Below is a small trained network, with its code and all its weights. Each question gives an input and a target symbol and asks what happens when units are switched off, that is, made to give their printed mean instead of their output.

import numpy as np


def w(rows, s, z=0):
    codes = np.array(rows[::2]) - 128.0
    scale = np.full(codes.shape[1], s)
    scale[-1] = z or s
    return codes * scale


def norm(h):
    return h / np.sqrt((h * h).mean(-1, keepdims=True) + 1e-5)


def f(y):
    return y / 2 * (1 + np.tanh(0.7978845608 * (y + 0.044715 * y**3)))


def softmax(a):
    e = np.exp(a - a.max(-1, keepdims=True))
    return e / e.sum(-1, keepdims=True)


def log_softmax(a):
    a = a - a.max(-1, keepdims=True)
    return a - np.log(np.exp(a).sum(-1, keepdims=True))


def net(x, mask):
    ids = ['ΓΔΘΛαβεζπστψω'.index(c) for c in x.split()]
    T = len(ids)
    res = E[ids] + P[:T]
    u = 0
    for l in range(3):
        q, k, v = (norm(res) @ M[l].T for M in (Q, K, V))
        z = softmax(np.where(np.tri(T) > 0, q @ k.T / 3**0.5, -1e9)) @ v
        res = res + np.where(mask[u], z, O[l][:, -1]) @ O[l][:, :-1]
        u += 1
        y = f(norm(res) @ A[l][:, :-1].T + A[l][:, -1])
        res = res + np.where(mask[u : u + 8], y, B[l][:, -1]) @ B[l][:, :-1]
        u += 8
    return log_softmax(norm(res)[-1] @ U[:, :-1].T + U[:, -1])


Q, K, V, O, A, B = {}, {}, {}, {}, {}, {}
E = w([
[137,141,77,155,145,160],'Γ',
[163,133,70,147,169,182],'Δ',
[132,125,64,153,85,145],'Θ',
[111,139,80,155,138,155],'Λ',
[125,125,77,166,107,153],'α',
[120,146,88,150,150,149],'β',
[116,194,74,149,189,135],'ε',
[119,147,127,159,117,133],'ζ',
[136,117,139,139,50,124],'π',
[117,147,167,169,102,156],'σ',
[118,153,134,142,129,132],'τ',
[174,97,127,162,20,104],'ψ',
[253,128,179,129,140,134],'ω',
],0.021)
P = w([
[78,131,126,115,85,118],'0',
[208,136,17,217,179,189],'1',
[185,221,217,125,15,167],'2',
[125,65,108,95,113,248],'3',
[117,99,32,167,216,55],'4',
[150,248,208,80,108,106],'5',
[82,153,27,51,178,203],'6',
[96,87,118,181,247,17],'7',
],0.017)
Q[0] = w([
[152,252,136,118,87,174],'L0H0',
[170,155,161,201,151,61],'L0H0',
[103,74,67,208,172,128],'L0H0',
],0.013)
K[0] = w([
[176,193,80,174,201,11],'L0H0',
[200,50,233,171,133,190],'L0H0',
[106,42,90,87,133,221],'L0H0',
],0.012)
V[0] = w([
[246,182,112,109,162,74],'L0H0',
[74,115,151,55,149,77],'L0H0',
[59,254,13,176,113,164],'L0H0',
],0.0097)
O[0] = w([
[247,97,45,76,67,122,122],'L0H0',
[111,167,121,95,102,48,77],'L0H0',
[206,16,154,37,151,145,255],'L0H0',
],0.011,0.016)
A[0] = w([
[149,57,154,194,109,107,116],'L0N0',
[143,136,78,30,110,138,254],'L0N1',
[109,213,105,170,100,224,165],'L0N2',
[119,135,120,96,62,178,149],'L0N3',
[5,79,139,74,51,179,152],'L0N4',
[200,17,104,187,174,81,121],'L0N5',
[129,103,69,99,71,153,153],'L0N6',
[158,153,99,176,185,32,110],'L0N7',
],0.013,0.0091)
B[0] = w([
[90,114,128,196,120,170,151],'L0N0',
[175,99,184,115,166,84,250],'L0N1',
[248,69,184,140,93,112,139],'L0N2',
[102,101,111,80,179,111,156],'L0N3',
[175,121,96,112,198,99,150],'L0N4',
[147,222,61,203,155,148,227],'L0N5',
[148,117,123,131,179,126,174],'L0N6',
[81,157,172,81,89,78,143],'L0N7',
],0.014,0.015)
Q[1] = w([
[175,176,128,132,169,43],'L1H0',
[88,6,129,83,200,243],'L1H0',
[109,147,20,255,144,111],'L1H0',
],0.011)
K[1] = w([
[161,196,90,67,146,116],'L1H0',
[24,157,118,102,127,5],'L1H0',
[212,50,175,77,184,111],'L1H0',
],0.011)
V[1] = w([
[130,117,248,148,148,73],'L1H0',
[93,102,181,249,171,147],'L1H0',
[58,111,80,52,171,230],'L1H0',
],0.013)
O[1] = w([
[72,187,159,73,50,155,184],'L1H0',
[75,48,93,145,24,253,253],'L1H0',
[81,122,30,57,243,215,92],'L1H0',
],0.014,0.0047)
A[1] = w([
[108,174,61,248,102,180,118],'L1N0',
[181,130,145,35,137,152,183],'L1N1',
[167,139,83,62,156,50,2],'L1N2',
[116,125,91,52,130,109,57],'L1N3',
[160,108,211,146,158,70,36],'L1N4',
[99,92,137,123,73,149,65],'L1N5',
[97,76,174,155,211,123,23],'L1N6',
[101,209,82,198,67,133,95],'L1N7',
],0.017,0.0076)
B[1] = w([
[219,154,189,201,151,152,193],'L1N0',
[114,91,187,134,168,103,246],'L1N1',
[149,4,124,139,112,138,143],'L1N2',
[145,68,75,174,179,148,128],'L1N3',
[137,183,59,96,124,197,155],'L1N4',
[167,91,98,75,80,105,135],'L1N5',
[205,160,154,151,174,131,151],'L1N6',
[161,141,140,234,193,103,157],'L1N7',
],0.02,0.014)
Q[2] = w([
[117,129,129,250,170,133],'L2H0',
[135,111,135,195,178,130],'L2H0',
[102,136,182,162,128,114],'L2H0',
],0.019)
K[2] = w([
[14,219,186,194,163,58],'L2H0',
[143,250,184,149,212,90],'L2H0',
[80,208,164,37,100,62],'L2H0',
],0.012)
V[2] = w([
[196,93,58,79,119,136],'L2H0',
[43,183,130,21,68,96],'L2H0',
[103,214,4,116,82,80],'L2H0',
],0.011)
O[2] = w([
[12,190,203,189,100,2,140],'L2H0',
[220,80,246,149,206,212,6],'L2H0',
[166,26,192,163,245,66,46],'L2H0',
],0.0085,0.021)
A[2] = w([
[178,159,170,99,106,97,156],'L2N0',
[77,145,75,134,188,7,34],'L2N1',
[131,181,89,114,73,144,149],'L2N2',
[131,130,101,192,213,145,177],'L2N3',
[67,163,197,163,148,104,2],'L2N4',
[89,159,161,80,142,77,91],'L2N5',
[20,138,93,113,158,70,149],'L2N6',
[187,185,145,167,88,84,36],'L2N7',
],0.018,0.012)
B[2] = w([
[80,120,114,150,102,124,172],'L2N0',
[24,62,180,116,173,110,142],'L2N1',
[199,118,153,117,115,116,162],'L2N2',
[182,125,119,191,55,160,247],'L2N3',
[118,152,83,77,155,156,126],'L2N4',
[86,115,178,86,107,199,126],'L2N5',
[68,154,154,100,139,31,142],'L2N6',
[90,212,95,2,179,163,165],'L2N7',
],0.022,0.015)
U = w([
[202,146,69,133,125,166,55],'Γ',
[137,99,91,204,115,71,104],'Δ',
[74,112,151,171,147,80,254],'Θ',
[81,108,103,115,189,193,129],'Λ',
[49,102,22,123,122,158,111],'α',
[151,100,157,102,159,180,48],'β',
[211,90,161,83,198,4,81],'ε',
[46,129,117,76,132,145,216],'ζ',
[121,83,218,128,108,111,110],'π',
[67,103,149,112,91,203,116],'σ',
[73,123,167,86,137,134,181],'τ',
[138,75,147,157,11,56,20],'ψ',
[152,187,133,39,122,83,100],'ω',
],0.018,0.0076)

Each question gives the input, a string of symbols that net reads in full, and the target symbol t.
The units are the heads (3 rows each of Q, K, V and O) and the neurons (one row each of A and B). Each row of codes is followed by its name. A weight is (code - 128) times the scale printed after its matrix; where a second scale follows, it is the last column's (O, A, B and U).
mask holds one flag per unit, layer by layer, with each layer's heads first. A switched-off unit (its flag False) gives its mean, the last column of its rows in O or B, instead of its output. The means were averaged over made-up inputs and are rounded, as every weight is.
A unit's drop is (log p(t) with every unit on - log p(t) with that unit switched off) / (log p(t) with every unit on - log p(t) with every unit switched off).
The circuit of an input: a set's keep is (log p(t) with only the set's units on - log p(t) with every unit switched off) / (log p(t) with every unit on - log p(t) with every unit switched off). Starting from the 12 units with the biggest drops (on a tie, the unit counted first), units are removed one at a time, each time the one whose removal leaves the highest keep (on an exact tie, the one counted first), for as long as the keep stays at least 0.8.
circuit, biggest first: the units of the circuit, biggest drop first
unit that matters most: the unit with the biggest drop
k most important neurons: the k neurons with the biggest drops, biggest first
top k neurons in layer l: the k neurons of layer l with the biggest drops, biggest first
input ε ε τ ζ ε ε ε α, target Γ: 3 most important neurons	(L0N1, L1N0, L2N3)
input ζ ψ ε α β ε ψ Λ, target Γ: circuit, biggest first	(L2H0, L1N1)
input ε α Γ α Γ α β, target α: circuit, biggest first	(L1N0)
input ε ε ε ψ ε ψ τ, target ψ: circuit, biggest first	(L1H0, L0N2, L0H0)
input Γ ζ ε ε Γ Θ, target ε: circuit, biggest first	(L2N3, L1N1)
input ε α α Δ, target ε: circuit, biggest first	(L0H0, L1H0)
input ε ε ψ ω α Λ, target ω: circuit, biggest first	(L1H0, L0H0, L0N2, L2N7)
input σ π ψ ψ ψ ε σ, target ψ: circuit, biggest first	(L1H0, L0H0)
input ε β ζ, target ζ: circuit, biggest first	(L1N0, L2N3, L2N0)
input ε ψ α, target ψ: top 2 neurons in layer 2	(L2N7, L2N0)
input Λ ψ ε ζ Γ ε, target ζ: top 2 neurons in layer 2	(L2N3, L2N2)
input ε ψ β, target ψ: top 3 neurons in layer 0	(L0N5, L0N2, L0N4)
input ψ ε ε Γ, target ψ: top 3 neurons in layer 0	(L0N2, L0N0, L0N5)
input Γ ζ ω α ε ψ ψ, target α: unit that matters most	L0H0
input ψ τ Λ Λ, target ψ: circuit, biggest first	(L0H0, L1H0)
input α τ ψ Γ, target α: circuit, biggest first	(L1N0, L2H0)
input ε ε Δ, target ε: 2 most important neurons	(L2N3, L0N5)
input ε ε Γ ε ψ β ψ ε, target Θ: 2 most important neurons	(L2N1, L0N7)
input ε ψ Λ ω Γ τ ε, target ω: 2 most important neurons	(L0N2, L0N7)
input α ω ε, target ω: circuit, biggest first	(L2N7)
input Γ ε Θ ε ψ α, target ψ: 4 most important neurons	(L0N5, L0N0, L2N7, L1N0)
input ε ε ψ ζ ε α, target ζ: 2 most important neurons	(L2N3, L0N1)
input ε ε σ ψ α Λ ψ ε, target Θ: 4 most important neurons	(L0N7, L1N0, L2N1, L0N5)
input π ψ ε ε, target π: 4 most important neurons	(L0N5, L0N2, L1N1, L0N4)
input π ε ε σ, target π: 3 most important neurons	(L0N2, L0N5, L1N1)
input ψ ε Δ, target ψ: 2 most important neurons	(L1N0, L0N0)
input ε τ ε ε ψ ω ω α, target Γ: 3 most important neurons	(L1N0, L2N7, L1N1)
input Λ ω ψ, target ω: circuit, biggest first	(L2N7)
input ψ Θ π π, target ψ: 2 most important neurons	(L0N2, L0N0)
input Λ ω α ε, target Λ: top 2 neurons in layer 0	(L0N4, L0N2)
